Below is a small trained network, with its code and all its weights. Each question gives an input and a class and asks what happens when units are switched off, that is, made to give their printed mean instead of their output.

import numpy as np


def w(rows, s, z=0):
    codes = np.array(rows[::2]) - 128.0
    scale = np.full(codes.shape[1], s)
    scale[-1] = z or s
    return codes * scale


def f(y):
    return np.maximum(y, 0)


def log_softmax(a):
    a = a - a.max(-1, keepdims=True)
    return a - np.log(np.exp(a).sum(-1, keepdims=True))


def net(x, mask):
    res = np.array(x, float).reshape(1, 6) / 4 @ E
    y = f(res @ A[0][:, :-1].T + A[0][:, -1])
    res = res + np.where(mask, y, B[0][:, -1]) @ B[0][:, :-1]
    return log_softmax(res[-1] @ U[:, :-1].T + U[:, -1])


A, B = {}, {}
E = w([
[155,71,110,167,254,194,63,72,103,153],'x0',
[233,173,160,147,208,98,93,158,155,113],'x1',
[38,130,94,64,129,224,97,118,125,103],'x2',
[184,109,155,56,72,131,90,53,223,176],'x3',
[209,240,59,94,153,205,172,120,95,41],'x4',
[183,51,73,122,161,96,55,208,172,96],'x5',
],0.01)
A[0] = w([
[180,173,117,204,94,7,160,174,192,35,253],'neuron 0',
[171,73,167,193,158,93,110,91,151,207,197],'neuron 1',
[51,58,95,208,6,42,143,161,103,152,194],'neuron 2',
[199,95,72,135,96,145,70,127,98,25,150],'neuron 3',
[84,68,204,172,127,155,127,12,140,167,234],'neuron 4',
[136,163,179,178,124,140,178,44,188,205,198],'neuron 5',
[73,20,107,16,104,158,79,91,127,147,194],'neuron 6',
[134,179,201,87,1,161,161,66,215,122,235],'neuron 7',
[189,153,188,247,163,133,149,68,88,149,185],'neuron 8',
[89,217,111,63,108,134,209,171,104,31,245],'neuron 9',
[114,33,26,117,203,143,104,184,156,53,207],'neuron 10',
[169,66,67,108,154,92,29,153,153,128,229],'neuron 11',
[143,80,138,120,184,215,47,93,128,83,219],'neuron 12',
],0.0081,0.004)
B[0] = w([
[234,117,233,167,94,149,112,119,99,106,227],'neuron 0',
[83,36,229,65,180,127,53,113,158,118,213],'neuron 1',
[108,126,123,153,116,57,138,202,68,123,247],'neuron 2',
[133,160,118,175,98,146,68,98,135,95,195],'neuron 3',
[52,94,132,22,162,84,144,160,122,168,223],'neuron 4',
[114,123,89,20,171,85,148,110,150,84,189],'neuron 5',
[99,127,73,133,106,88,164,147,166,180,237],'neuron 6',
[178,178,119,63,85,69,192,149,158,114,230],'neuron 7',
[75,119,129,69,155,132,75,114,97,7,197],'neuron 8',
[194,183,94,168,132,116,189,112,42,63,243],'neuron 9',
[119,113,95,230,90,139,85,97,111,131,249],'neuron 10',
[182,135,109,166,91,140,50,134,202,143,235],'neuron 11',
[80,119,2,129,137,195,82,61,161,140,234],'neuron 12',
],0.0089,0.014)
U = w([
[98,62,140,66,114,91,171,135,184,206,46],'0',
[95,105,102,116,194,194,117,79,163,223,11],'1',
[157,165,151,206,186,230,164,104,41,56,241],'2',
[124,111,64,229,115,181,61,97,174,138,192],'3',
[80,88,174,72,220,140,68,112,127,96,225],'4',
[216,63,254,187,109,80,66,166,143,135,109],'5',
[211,223,165,96,97,100,154,104,134,90,91],'6',
[65,92,171,196,109,73,136,225,70,162,46],'7',
],0.0098,0.0013)

Each question gives the input, the list of numbers given to net, and the class t.
The units are the neurons (one row each of A and B). Each row of codes is followed by its name. A weight is (code - 128) times the scale printed after its matrix; where a second scale follows, it is the last column's (A, B and U).
mask holds one flag per neuron, in row order. A switched-off neuron (its flag False) gives its mean, the last column of its row in B, instead of its output. The means were averaged over made-up inputs and are rounded, as every weight is.
A unit's drop is (log p(t) with every unit on - log p(t) with that unit switched off) / (log p(t) with every unit on - log p(t) with every unit switched off).
The circuit of an input: a set's keep is (log p(t) with only the set's units on - log p(t) with every unit switched off) / (log p(t) with every unit on - log p(t) with every unit switched off). Starting from the 12 units with the biggest drops (on a tie, the unit counted first), units are removed one at a time, each time the one whose removal leaves the highest keep (on an exact tie, the one counted first), for as long as the keep stays at least 0.8.
circuit, biggest first: the units of the circuit, biggest drop first
most important unit: the unit with the biggest drop
top k neurons: the k neurons with the biggest drops, biggest first
drop when u is switched off: that unit's drop, to one decimal
input [6,-1,1,1,2,-1], class 1: circuit, biggest first => neuron 9; neuron 0; neuron 2
input [-7,6,5,1,-8,-3], class 0: top neuron => neuron 7
input [6,2,6,8,8,-5], class 1: top 2 neurons => neuron 12; neuron 0
input [2,1,0,-4,-1,-2], class 4: top 3 neurons => neuron 9; neuron 0; neuron 10
input [3,4,-2,-2,1,0], class 4: top 2 neurons => neuron 9; neuron 8
input [5,-2,6,4,4,-6], class 1: top 2 neurons => neuron 12; neuron 2
input [5,2,-8,4,-6,3], class 4: circuit, biggest first => neuron 1; neuron 8
input [0,2,-7,3,-8,-2], class 4: circuit, biggest first => neuron 5; neuron 1
input [-2,-1,-3,5,6,8], class 5: top 2 neurons => neuron 0; neuron 12
input [6,-2,6,7,-2,3], class 1: circuit, biggest first => neuron 4; neuron 12
input [6,4,-1,8,-6,-3], class 4: top 2 neurons => neuron 1; neuron 8
input [-4,-8,-5,-4,1,-7], class 6: top 2 neurons => neuron 9; neuron 7
input [7,-8,-6,4,-6,1], class 0: top 2 neurons => neuron 6; neuron 4
input [-8,-7,4,-6,4,7], class 2: circuit, biggest first => neuron 9
input [1,-1,-6,-6,1,0], class 2: top 2 neurons => neuron 11; neuron 8
input [1,7,-3,4,4,1], class 5: top 2 neurons => neuron 0; neuron 9
input [-2,3,8,-2,4,0], class 2: drop when neuron 9 is switched off => 0.2
input [4,1,-4,4,-6,-2], class 4: drop when neuron 1 is switched off => 0.2
input [-7,-1,0,-1,-6,5], class 5: drop when neuron 0 is switched off => 3.5
input [0,2,-6,8,-7,-2], class 0: most important unit => neuron 7
